Below are the code and all the weights of a small trained network. Each question names an input and a class and asks about switching units off, where a switched-off unit gives its printed mean instead of its output.

import numpy as np


def w(rows, s, z=0):
    codes = np.array(rows[::2]) - 128.0
    scale = np.full(codes.shape[1], s)
    scale[-1] = z or s
    return codes * scale


def f(y):
    return y / 2 * (1 + np.tanh(0.7978845608 * (y + 0.044715 * y**3)))


def log_softmax(a):
    a = a - a.max(-1, keepdims=True)
    return a - np.log(np.exp(a).sum(-1, keepdims=True))


def net(x, mask):
    res = np.array(x, float).reshape(1, 7) / 4 @ E
    y = f(res @ A[0][:, :-1].T + A[0][:, -1])
    res = res + np.where(mask, y, B[0][:, -1]) @ B[0][:, :-1]
    return log_softmax(res[-1] @ U[:, :-1].T + U[:, -1])


A, B = {}, {}
E = w([
[108,115,136,111,93,20,120,205,136,115,101],'x0',
[112,123,17,75,176,110,110,79,34,115,2],'x1',
[168,151,123,138,146,65,115,83,163,249,162],'x2',
[18,167,75,194,143,55,29,65,173,121,147],'x3',
[70,170,71,69,153,169,80,129,94,125,150],'x4',
[90,234,135,115,98,106,235,94,141,85,123],'x5',
[102,228,133,156,150,141,154,192,45,79,182],'x6',
],0.0089)
A[0] = w([
[164,105,174,50,96,125,124,233,39,123,129,190],'neuron 1',
[46,143,134,102,136,157,216,95,163,104,64,97],'neuron 2',
[127,146,204,198,154,224,134,90,154,112,193,177],'neuron 3',
[210,96,47,33,194,122,120,50,144,193,2,225],'neuron 4',
[135,136,99,152,192,223,50,130,139,48,240,164],'neuron 5',
[85,163,183,153,59,68,141,203,120,51,133,165],'neuron 6',
[124,89,129,85,158,187,99,200,137,110,89,112],'neuron 7',
[132,96,119,111,110,216,103,206,99,116,112,146],'neuron 8',
[152,57,189,123,127,175,65,158,91,147,142,83],'neuron 9',
[12,118,81,128,160,108,92,108,112,119,103,253],'neuron 10',
[159,108,101,80,75,138,234,186,118,178,138,180],'neuron 11',
],0.0078,0.0032)
B[0] = w([
[50,142,165,70,132,160,184,112,85,173,86,200],'neuron 1',
[128,188,84,99,112,112,132,126,139,158,194,178],'neuron 2',
[137,37,241,229,106,163,23,63,138,125,127,201],'neuron 3',
[163,69,122,164,40,162,103,200,135,214,14,253],'neuron 4',
[76,111,176,67,145,181,74,213,71,159,35,214],'neuron 5',
[93,165,116,85,108,128,149,142,95,160,90,204],'neuron 6',
[70,97,196,128,74,93,123,99,54,123,112,171],'neuron 7',
[139,138,205,86,146,160,86,100,27,73,155,184],'neuron 8',
[70,186,126,109,238,133,110,57,17,133,221,166],'neuron 9',
[201,197,94,164,162,89,174,201,2,136,132,227],'neuron 10',
[97,56,190,110,115,188,150,191,48,140,102,178],'neuron 11',
],0.008,0.013)
U = w([
[161,86,185,202,138,149,148,61,216,91,202,6],'0',
[139,219,2,168,154,120,153,208,98,68,97,110],'1',
[99,81,165,157,95,166,111,194,121,151,57,192],'2',
[23,181,187,66,203,160,138,123,73,17,159,127],'3',
],0.0078,0.0027)

Each question gives the input, the list of numbers given to net, and the class t.
The units are the neurons (one row each of A and B). Each row of codes is followed by its name. A weight is (code - 128) times the scale printed after its matrix; where a second scale follows, it is the last column's (A, B and U).
mask holds one flag per neuron, in row order. A switched-off neuron (its flag False) gives its mean, the last column of its row in B, instead of its output. The means were averaged over made-up inputs and are rounded, as every weight is.
A unit's drop is (log p(t) with every unit on - log p(t) with that unit switched off) / (log p(t) with every unit on - log p(t) with every unit switched off).
The circuit of an input: a set's keep is (log p(t) with only the set's units on - log p(t) with every unit switched off) / (log p(t) with every unit on - log p(t) with every unit switched off). Starting from all 11 units, units are removed one at a time, each time the one whose removal leaves the highest keep (on an exact tie, the one counted first), for as long as the keep stays at least 0.8.
circuit, biggest first: the units of the circuit, biggest drop first
most important unit: the unit with the biggest drop
k most important neurons: the k neurons with the biggest drops, biggest first
drop when u is switched off: that unit's drop, to one decimal
input [0,-1,-4,7,-2,6,5], class 1: circuit, biggest first => (neuron 10; neuron 8)
input [-5,1,2,3,-1,7,-3], class 0: circuit, biggest first => (neuron 5; neuron 6; neuron 11)
input [8,6,-3,7,5,-2,7], class 1: most important unit => neuron 10
input [8,0,7,8,0,5,-7], class 1: circuit, biggest first => (neuron 10; neuron 3)
input [6,-8,0,-2,-1,-2,8], class 3: 3 most important neurons => (neuron 4; neuron 1; neuron 9)
input [-8,-2,-6,1,-5,-2,0], class 3: 3 most important neurons => (neuron 4; neuron 5; neuron 9)
input [-4,-8,4,5,8,2,7], class 2: 4 most important neurons => (neuron 5; neuron 3; neuron 9; neuron 8)
input [3,-8,-3,1,-5,-3,0], class 0: 2 most important neurons => (neuron 4; neuron 3)
input [-2,-5,-4,-3,-1,-7,-8], class 3: 2 most important neurons => (neuron 9; neuron 8)
input [-6,-2,-7,6,-2,0,8], class 2: 2 most important neurons => (neuron 3; neuron 5)
input [-2,-6,-1,-1,4,-4,0], class 3: 2 most important neurons => (neuron 4; neuron 9)
input [-2,-1,-8,-1,-3,6,-6], class 3: 2 most important neurons => (neuron 4; neuron 2)
input [-7,7,-5,7,6,-2,8], class 1: drop when neuron 10 is switched off => 1.8
input [-5,-6,-2,-8,2,-3,1], class 3: circuit, biggest first => (neuron 9)
input [-3,-5,0,0,5,3,-8], class 0: drop when neuron 4 is switched off => 0.1
input [-3,1,-5,-2,-7,-4,2], class 3: drop when neuron 4 is switched off => 0.2
input [6,3,0,-3,-2,-1,5], class 3: drop when neuron 4 is switched off => 0.9
